Below are the code and all the weights of a small trained network. Each question names an input and a target symbol and asks about switching units off, where a switched-off unit gives its printed mean instead of its output.

import numpy as np


def w(rows, s, z=0):
    codes = np.array(rows[::2]) - 128.0
    scale = np.full(codes.shape[1], s)
    scale[-1] = z or s
    return codes * scale


def norm(h):
    return h / np.sqrt((h * h).mean(-1, keepdims=True) + 1e-5)


def f(y):
    return y / 2 * (1 + np.tanh(0.7978845608 * (y + 0.044715 * y**3)))


def softmax(a):
    e = np.exp(a - a.max(-1, keepdims=True))
    return e / e.sum(-1, keepdims=True)


def log_softmax(a):
    a = a - a.max(-1, keepdims=True)
    return a - np.log(np.exp(a).sum(-1, keepdims=True))


def net(x, mask):
    ids = ['αβγδζθξτφ'.index(c) for c in x.split()]
    T = len(ids)
    res = E[ids] + P[:T]
    u = 0
    for l in range(3):
        q, k, v = (norm(res) @ M[l].T for M in (Q, K, V))
        z = softmax(np.where(np.tri(T) > 0, q @ k.T / 2**0.5, -1e9)) @ v
        res = res + np.where(mask[u], z, O[l][:, -1]) @ O[l][:, :-1]
        u += 1
        y = f(norm(res) @ A[l][:, :-1].T + A[l][:, -1])
        res = res + np.where(mask[u : u + 4], y, B[l][:, -1]) @ B[l][:, :-1]
        u += 4
    return log_softmax(norm(res)[-1] @ U[:, :-1].T + U[:, -1])


Q, K, V, O, A, B = {}, {}, {}, {}, {}, {}
E = w([
[172,132,102,86,127,49,138,225],'α',
[191,105,145,156,3,133,140,156],'β',
[102,172,190,143,146,99,81,137],'γ',
[66,79,116,195,117,132,173,143],'δ',
[112,178,54,127,86,65,137,191],'ζ',
[169,123,230,191,131,156,110,142],'θ',
[80,138,99,131,167,130,226,104],'ξ',
[95,118,147,129,91,12,76,119],'τ',
[44,100,122,144,112,93,132,138],'φ',
],0.016)
P = w([
[162,108,112,40,145,204,108,34],'0',
[84,179,160,141,85,122,164,145],'1',
[186,69,91,174,130,15,149,9],'2',
[145,109,107,105,184,145,90,183],'3',
[81,192,170,145,80,113,164,156],'4',
[197,118,81,193,138,65,144,43],'5',
[133,152,81,121,220,157,96,180],'6',
[78,191,172,151,72,108,167,162],'7',
[222,172,82,208,159,81,155,59],'8',
],0.012)
Q[0] = w([
[224,34,42,184,251,154,32,126],'0.h0',
[47,139,103,128,214,86,155,130],'0.h0',
],0.024)
K[0] = w([
[131,142,165,234,190,31,133,254],'0.h0',
[27,177,63,133,189,95,102,97],'0.h0',
],0.025)
V[0] = w([
[148,141,101,220,85,154,118,157],'0.h0',
[135,125,95,171,166,4,58,55],'0.h0',
],0.02)
O[0] = w([
[53,219,200,44,119,232,186,16,215],'0.h0',
[130,155,55,224,255,48,93,54,4],'0.h0',
],0.0072,0.0032)
A[0] = w([
[125,128,145,170,112,116,148,112,151],'0.n0',
[149,165,111,122,103,96,146,118,163],'0.n1',
[97,116,137,101,167,136,104,148,148],'0.n2',
[171,123,127,150,89,82,155,4,249],'0.n3',
],0.04,0.0018)
B[0] = w([
[93,129,148,79,149,71,139,104,173],'0.n0',
[99,121,198,129,151,107,165,66,180],'0.n1',
[179,91,179,178,132,106,157,172,138],'0.n2',
[96,161,86,227,232,20,107,7,249],'0.n3',
],0.017,0.019)
Q[1] = w([
[7,174,113,119,38,40,70,167],'1.h0',
[142,177,109,90,113,123,152,39],'1.h0',
],0.022)
K[1] = w([
[139,2,98,70,82,130,30,27],'1.h0',
[114,159,123,149,27,83,135,84],'1.h0',
],0.023)
V[1] = w([
[233,237,144,66,125,62,122,149],'1.h0',
[173,116,186,151,154,197,4,102],'1.h0',
],0.023)
O[1] = w([
[169,188,159,3,149,85,76,133,131],'1.h0',
[160,33,215,155,254,174,39,185,1],'1.h0',
],0.0097,0.0037)
A[1] = w([
[82,118,130,136,98,186,171,130,58],'1.n0',
[154,149,116,87,85,117,131,183,84],'1.n1',
[144,149,117,75,140,91,115,165,61],'1.n2',
[67,210,103,12,63,254,72,166,2],'1.n3',
],0.033,0.0039)
B[1] = w([
[166,144,126,182,116,163,96,92,203],'1.n0',
[135,153,98,102,139,140,142,145,189],'1.n1',
[182,116,127,120,81,122,133,92,159],'1.n2',
[61,163,109,94,98,105,4,181,250],'1.n3',
],0.031,0.018)
Q[2] = w([
[72,59,85,140,3,85,25,158],'2.h0',
[134,103,145,100,29,148,131,71],'2.h0',
],0.019)
K[2] = w([
[121,27,2,108,73,203,103,101],'2.h0',
[87,133,132,60,43,112,135,81],'2.h0',
],0.02)
V[2] = w([
[78,8,114,187,112,56,160,184],'2.h0',
[158,243,204,120,218,140,141,178],'2.h0',
],0.012)
O[2] = w([
[81,155,254,156,45,34,165,254,158],'2.h0',
[30,41,13,58,6,138,77,51,3],'2.h0',
],0.0062,0.00016)
A[2] = w([
[83,101,204,76,178,253,160,152,18],'2.n0',
[52,209,196,83,125,136,184,30,153],'2.n1',
[96,146,32,138,173,181,183,186,89],'2.n2',
[162,109,128,152,155,107,84,108,3],'2.n3',
],0.035,0.0029)
B[2] = w([
[117,181,100,88,243,206,212,164,159],'2.n0',
[89,139,144,116,41,109,196,125,255],'2.n1',
[77,3,30,131,112,126,127,139,129],'2.n2',
[86,106,146,96,139,153,131,95,172],'2.n3',
],0.03,0.028)
U = w([
[253,155,102,60,131,89,134,114,173],'α',
[99,199,124,76,114,139,43,155,197],'β',
[139,57,215,47,153,139,102,99,91],'γ',
[168,143,152,193,114,204,117,97,106],'δ',
[63,161,166,79,66,122,202,105,64],'ζ',
[130,177,136,77,209,187,178,166,248],'θ',
[119,48,41,111,128,125,139,157,25],'ξ',
[134,181,94,144,213,39,114,60,102],'τ',
[177,127,177,166,152,66,141,213,139],'φ',
],0.0076,0.0014)

Each question gives the input, a string of symbols that net reads in full, and the target symbol t.
The units are the heads (2 rows each of Q, K, V and O) and the neurons (one row each of A and B). Each row of codes is followed by its name. A weight is (code - 128) times the scale printed after its matrix; where a second scale follows, it is the last column's (O, A, B and U).
mask holds one flag per unit, layer by layer, with each layer's heads first. A switched-off unit (its flag False) gives its mean, the last column of its rows in O or B, instead of its output. The means were averaged over made-up inputs and are rounded, as every weight is.
A unit's drop is (log p(t) with every unit on - log p(t) with that unit switched off) / (log p(t) with every unit on - log p(t) with every unit switched off).
The circuit of an input: a set's keep is (log p(t) with only the set's units on - log p(t) with every unit switched off) / (log p(t) with every unit on - log p(t) with every unit switched off). Starting from the 12 units with the biggest drops (on a tie, the unit counted first), units are removed one at a time, each time the one whose removal leaves the highest keep (on an exact tie, the one counted first), for as long as the keep stays at least 0.8.
circuit, biggest first: the units of the circuit, biggest drop first
most important unit: the unit with the biggest drop
top k neurons: the k neurons with the biggest drops, biggest first
top k neurons in layer l: the k neurons of layer l with the biggest drops, biggest first
drop of u: that unit's drop, to one decimal
input β β β α β α φ, target φ: most important unit : 0.n2
input θ α α α φ, target θ: circuit, biggest first : [1.h0; 0.n3; 2.n0; 1.n3]
input θ α φ β ζ, target θ: top 2 neurons : [0.n3; 2.n0]
input α δ β β δ β ζ γ, target α: top 2 neurons in layer 1 : [1.n2; 1.n3]
input θ β γ ζ δ, target θ: circuit, biggest first : [1.h0; 0.n3; 2.n0; 1.n3]
input θ β β β ζ β θ ξ, target θ: top 2 neurons : [0.n3; 0.n1]
input α γ θ ζ φ, target α: top 4 neurons : [0.n3; 1.n2; 2.n1; 1.n3]
input β θ β φ, target φ: top 4 neurons : [1.n3; 0.n2; 0.n3; 2.n1]
input α α θ, target τ: top 2 neurons : [0.n3; 0.n1]
input φ β θ β θ θ θ ξ, target φ: top 2 neurons : [0.n3; 1.n1]
input δ β δ θ β β α θ, target δ: top 2 neurons : [0.n3; 1.n0]
input α ζ τ β φ δ θ α, target α: top 4 neurons : [0.n3; 1.n2; 2.n1; 1.n3]
input γ ζ δ α β, target γ: top 2 neurons : [0.n3; 2.n1]
input τ β θ θ β ζ, target τ: circuit, biggest first : [0.n3]
input θ θ τ δ ξ θ γ, target γ: top 2 neurons in layer 2 : [2.n1; 2.n3]
input β α β β δ α ξ, target ξ: top 3 neurons : [2.n2; 0.n3; 0.n1]
input ξ δ β δ α, target ξ: top 2 neurons in layer 0 : [0.n3; 0.n0]
input β θ γ, target τ: drop of 0.h0 : 0.1
input β φ θ α, target α: top 3 neurons : [0.n3; 1.n2; 0.n2]
input γ β β β θ, target γ: most important unit : 0.n3
input τ β β β, target β: drop of 0.n3 : 0.5
input τ δ φ α β, target τ: drop of 2.n1 : 0.2
input ξ φ β τ, target τ: drop of 1.h0 : 0.0
input τ α α ζ α α β ζ, target τ: top 2 neurons : [2.n1; 1.n3]
